Here is a tiny trained network, its code and every weight. The questions are about switching its units off for an input and a target symbol, where a switched-off unit gives its printed mean instead of its output.

import numpy as np


def w(rows, s, z=0):
    codes = np.array(rows[::2]) - 128.0
    scale = np.full(codes.shape[1], s)
    scale[-1] = z or s
    return codes * scale


def f(y):
    return np.maximum(y, 0)


def softmax(a):
    e = np.exp(a - a.max(-1, keepdims=True))
    return e / e.sum(-1, keepdims=True)


def log_softmax(a):
    a = a - a.max(-1, keepdims=True)
    return a - np.log(np.exp(a).sum(-1, keepdims=True))


def net(x, mask):
    ids = ['βγδεζηλμξπστφψω'.index(c) for c in x.split()]
    T = len(ids)
    res = E[ids] + P[:T]
    q, k, v = (res @ M[0].T for M in (Q, K, V))
    z = softmax(np.where(np.tri(T) > 0, q @ k.T / 3**0.5, -1e9)) @ v
    res = res + np.where(mask[0], z, O[0][:, -1]) @ O[0][:, :-1]
    y = f(res @ A[0][:, :-1].T + A[0][:, -1])
    res = res + np.where(mask[1:13], y, B[0][:, -1]) @ B[0][:, :-1]
    return log_softmax(res[-1] @ U[:, :-1].T + U[:, -1])


Q, K, V, O, A, B = {}, {}, {}, {}, {}, {}
E = w([
[109,142,173,144,115],'β',
[147,115,139,131,202],'γ',
[53,122,97,142,71],'δ',
[91,135,162,169,82],'ε',
[62,63,97,161,120],'ζ',
[181,73,58,93,244],'η',
[29,120,138,199,58],'λ',
[158,80,127,125,156],'μ',
[113,115,148,106,163],'ξ',
[109,103,130,193,245],'π',
[224,152,208,108,26],'σ',
[104,119,9,57,159],'τ',
[104,209,151,94,38],'φ',
[41,126,111,27,93],'ψ',
[132,171,45,35,26],'ω',
],0.014)
P = w([
[47,136,231,39,124],'0',
[189,177,116,110,125],'1',
[103,36,168,1,81],'2',
[133,216,106,117,158],'3',
[111,66,162,17,118],'4',
[83,210,90,148,194],'5',
[121,56,185,59,118],'6',
[140,140,73,164,142],'7',
],0.0092)
Q[0] = w([
[228,118,236,156,69],'H1',
[81,96,138,158,132],'H1',
[210,1,120,58,49],'H1',
],0.0075)
K[0] = w([
[210,86,250,145,87],'H1',
[160,130,91,184,254],'H1',
[74,144,166,188,206],'H1',
],0.008)
V[0] = w([
[76,200,61,19,130],'H1',
[254,108,91,239,62],'H1',
[212,189,206,73,64],'H1',
],0.0061)
O[0] = w([
[133,51,2,78,80,182],'H1',
[111,187,118,227,192,2],'H1',
[36,136,91,196,70,131],'H1',
],0.0078,0.0061)
A[0] = w([
[251,206,161,125,219,197],'N1',
[152,166,196,172,211,213],'N2',
[97,147,192,126,63,215],'N3',
[209,154,101,145,82,2],'N4',
[93,34,2,131,113,155],'N5',
[24,84,131,119,74,185],'N6',
[236,120,159,127,109,112],'N7',
[29,55,202,162,56,124],'N8',
[204,227,179,111,179,214],'N9',
[116,92,94,204,181,229],'N10',
[216,223,72,145,156,209],'N11',
[169,61,154,104,73,32],'N12',
],0.0081,0.0046)
B[0] = w([
[69,17,151,179,54,179],'N1',
[85,9,136,34,97,174],'N2',
[144,185,232,78,201,202],'N3',
[101,194,115,116,50,132],'N4',
[111,198,173,10,107,255],'N5',
[154,99,192,109,67,240],'N6',
[35,142,196,56,70,147],'N7',
[234,58,95,81,115,203],'N8',
[156,22,168,98,74,166],'N9',
[3,134,161,91,11,180],'N10',
[40,145,63,203,77,164],'N11',
[44,68,160,108,28,176],'N12',
],0.0063,0.008)
U = w([
[136,72,145,187,132,1],'β',
[169,99,123,165,125,10],'γ',
[179,108,116,151,135,8],'δ',
[166,130,132,183,116,73],'ε',
[134,84,172,154,216,103],'ζ',
[185,93,86,145,147,29],'η',
[163,115,135,172,109,13],'λ',
[160,100,97,187,101,109],'μ',
[168,118,110,168,130,86],'ξ',
[64,85,173,169,143,255],'π',
[40,186,182,254,76,176],'σ',
[166,139,40,124,166,144],'τ',
[90,229,136,186,114,202],'φ',
[196,120,231,36,230,112],'ψ',
[101,194,28,186,42,147],'ω',
],0.0069,0.0059)

Each question gives the input, a string of symbols that net reads in full, and the target symbol t.
The units are the heads (3 rows each of Q, K, V and O) and the neurons (one row each of A and B). Each row of codes is followed by its name. A weight is (code - 128) times the scale printed after its matrix; where a second scale follows, it is the last column's (O, A, B and U).
mask holds one flag per unit, heads first, then neurons. A switched-off unit (its flag False) gives its mean, the last column of its rows in O or B, instead of its output. The means were averaged over made-up inputs and are rounded, as every weight is.
A unit's drop is (log p(t) with every unit on - log p(t) with that unit switched off) / (log p(t) with every unit on - log p(t) with every unit switched off).
The circuit of an input: a set's keep is (log p(t) with only the set's units on - log p(t) with every unit switched off) / (log p(t) with every unit on - log p(t) with every unit switched off). Starting from the 12 units with the biggest drops (on a tie, the unit counted first), units are removed one at a time, each time the one whose removal leaves the highest keep (on an exact tie, the one counted first), for as long as the keep stays at least 0.8.
circuit, biggest first: the units of the circuit, biggest drop first
most important unit: the unit with the biggest drop
top k neurons: the k neurons with the biggest drops, biggest first
drop when u is switched off: that unit's drop, to one decimal
input π ψ ε, target ψ: circuit, biggest first -> (N3 H1)
input φ σ δ, target ψ: most important unit -> N5
input π λ λ π, target π: top 2 neurons -> (N2 N1)
input τ ψ ω, target ψ: circuit, biggest first -> (N5 H1)
input φ π ε μ γ π ε η, target π: top 2 neurons -> (N1 N10)
input π δ φ, target ψ: circuit, biggest first -> (N3 H1)
input π σ π ω γ π, target ω: circuit, biggest first -> (H1 N10)
input σ π ζ π π η, target π: top 2 neurons -> (N1 N11)
input φ μ ω δ π π γ ψ, target ψ: top 2 neurons -> (N5 N11)
input γ ε ω, target ψ: top 2 neurons -> (N3 N5)
input π π ε γ, target π: top 2 neurons -> (N1 N2)
input γ π π μ λ τ ζ, target ψ: drop when N11 is switched off -> 0.1
input σ σ ζ ω σ γ, target ω: drop when H1 is switched off -> 0.6
input ω π π μ γ σ ζ, target ψ: drop when N8 is switched off -> 0.2
input ε σ π λ φ π ξ σ, target σ: top neuron -> (N11)
